Below are the code and all the weights of a small trained network. Each question names an input and a class and asks about switching units off, where a switched-off unit gives its printed mean instead of its output.

import numpy as np


def w(rows, s, z=0):
    codes = np.array(rows[::2]) - 128.0
    scale = np.full(codes.shape[1], s)
    scale[-1] = z or s
    return codes * scale


def f(y):
    return y / 2 * (1 + np.tanh(0.7978845608 * (y + 0.044715 * y**3)))


def log_softmax(a):
    a = a - a.max(-1, keepdims=True)
    return a - np.log(np.exp(a).sum(-1, keepdims=True))


def net(x, mask):
    res = np.array(x, float).reshape(1, 8) / 4 @ E
    y = f(res @ A[0][:, :-1].T + A[0][:, -1])
    res = res + np.where(mask, y, B[0][:, -1]) @ B[0][:, :-1]
    return log_softmax(res[-1] @ U[:, :-1].T + U[:, -1])


A, B = {}, {}
E = w([
[118,119,130,119,134,126,120,135],'x0',
[118,126,145,126,126,138,125,138],'x1',
[119,126,141,126,128,135,124,136],'x2',
[136,132,112,123,135,125,136,119],'x3',
[116,166,37,135,77,188,30,116],'x4',
[55,52,72,172,95,166,203,96],'x5',
[128,136,141,127,132,143,135,130],'x6',
[118,111,183,47,56,120,108,6],'x7',
],0.015)
A[0] = w([
[121,94,150,52,61,163,123,29,120],'n1',
[100,157,184,102,151,54,202,124,177],'n2',
[158,142,196,102,151,153,114,83,150],'n3',
[160,126,117,181,183,106,134,222,77],'n4',
[124,108,172,124,132,77,108,99,138],'n5',
[169,140,124,140,135,124,150,169,168],'n6',
[143,61,182,155,165,74,217,152,54],'n7',
[8,74,106,175,136,158,211,48,13],'n8',
[135,96,164,155,140,84,201,146,213],'n9',
[166,134,183,43,93,45,126,117,140],'n10',
[52,63,115,151,106,141,220,75,209],'n11',
[86,133,141,80,74,137,118,24,8],'n12',
[95,76,126,140,108,148,184,101,167],'n13',
[95,74,89,168,135,92,124,145,103],'n14',
[106,109,44,188,105,224,148,199,115],'n15',
[147,157,109,131,101,164,59,117,107],'n16',
[188,192,142,101,149,115,53,176,150],'n17',
[166,49,173,131,156,83,205,154,182],'n18',
[174,130,217,51,142,60,143,67,137],'n19',
[94,114,49,126,147,184,128,113,125],'n20',
[149,172,93,84,84,195,51,128,145],'n21',
[123,109,109,101,141,72,107,178,140],'n22',
],0.011,0.015)
B[0] = w([
[183,79,189,71,89,105,177,135,227],'n1',
[119,120,109,90,105,165,96,112,233],'n2',
[125,150,88,151,108,122,105,71,191],'n3',
[180,26,244,67,100,94,186,110,209],'n4',
[105,160,112,141,120,149,115,74,173],'n5',
[159,164,132,168,146,83,110,157,183],'n6',
[81,197,119,182,218,58,104,193,204],'n7',
[173,14,198,46,95,159,194,121,198],'n8',
[154,85,200,77,86,135,143,59,240],'n9',
[107,149,69,159,126,208,80,56,222],'n10',
[67,189,114,191,166,67,130,176,253],'n11',
[147,163,126,129,213,49,169,255,179],'n12',
[164,178,140,164,142,79,153,146,199],'n13',
[140,121,110,143,136,139,83,114,155],'n14',
[60,207,105,204,114,159,53,102,216],'n15',
[158,82,167,106,96,85,219,152,167],'n16',
[142,74,185,96,154,73,228,161,226],'n17',
[156,76,140,37,133,102,196,133,247],'n18',
[99,164,92,140,113,189,77,86,248],'n19',
[121,160,104,135,81,143,74,129,175],'n20',
[132,127,157,115,166,89,191,154,200],'n21',
[140,149,113,116,159,120,139,136,159],'n22',
],0.0094,0.02)
U = w([
[162,51,167,40,68,126,201,76,255],'0',
[119,186,134,153,191,46,170,255,129],'1',
[72,204,82,167,85,252,22,64,92],'2',
],0.011,0.0011)

Each question gives the input, the list of numbers given to net, and the class t.
The units are the neurons (one row each of A and B). Each row of codes is followed by its name. A weight is (code - 128) times the scale printed after its matrix; where a second scale follows, it is the last column's (A, B and U).
mask holds one flag per neuron, in row order. A switched-off neuron (its flag False) gives its mean, the last column of its row in B, instead of its output. The means were averaged over made-up inputs and are rounded, as every weight is.
A unit's drop is (log p(t) with every unit on - log p(t) with that unit switched off) / (log p(t) with every unit on - log p(t) with every unit switched off).
The circuit of an input: a set's keep is (log p(t) with only the set's units on - log p(t) with every unit switched off) / (log p(t) with every unit on - log p(t) with every unit switched off). Starting from the 12 units with the biggest drops (on a tie, the unit counted first), units are removed one at a time, each time the one whose removal leaves the highest keep (on an exact tie, the one counted first), for as long as the keep stays at least 0.8.
circuit, biggest first: the units of the circuit, biggest drop first
k most important neurons: the k neurons with the biggest drops, biggest first
drop of u: that unit's drop, to one decimal
input [1,-6,2,-7,3,4,-5,8], class 1: circuit, biggest first -> n12
input [-3,-3,-8,8,7,1,-4,2], class 1: 3 most important neurons -> n9, n8, n4
input [8,2,-8,5,-5,0,-2,-4], class 0: 2 most important neurons -> n9, n4
input [-6,7,6,3,5,2,1,0], class 2: 2 most important neurons -> n17, n12
input [5,4,8,-5,0,-4,1,-7], class 0: 2 most important neurons -> n4, n11
input [-8,-4,-5,-6,6,7,-7,0], class 2: 3 most important neurons -> n15, n17, n20
input [-4,-6,-6,-8,3,1,-5,5], class 1: 2 most important neurons -> n12, n9
input [-4,5,-6,-4,-8,3,-6,-2], class 1: 3 most important neurons -> n7, n11, n1
input [-2,7,-5,3,1,7,5,-4], class 2: 2 most important neurons -> n15, n17
input [-8,2,-3,8,-8,-7,2,2], class 2: 2 most important neurons -> n19, n10
input [-3,-4,-8,8,1,8,-1,3], class 1: 4 most important neurons -> n11, n12, n13, n4
input [-3,-4,-3,-7,6,6,8,6], class 1: 2 most important neurons -> n12, n11
input [7,6,1,6,-6,-6,3,-7], class 0: drop of n4 -> 0.5
input [3,-5,7,5,2,7,6,3], class 1: circuit, biggest first -> n11
input [-6,-5,-6,-1,-7,-3,-4,1], class 2: drop of n10 -> 0.1
input [4,2,-5,-2,-8,-6,-3,6], class 2: drop of n10 -> 0.1
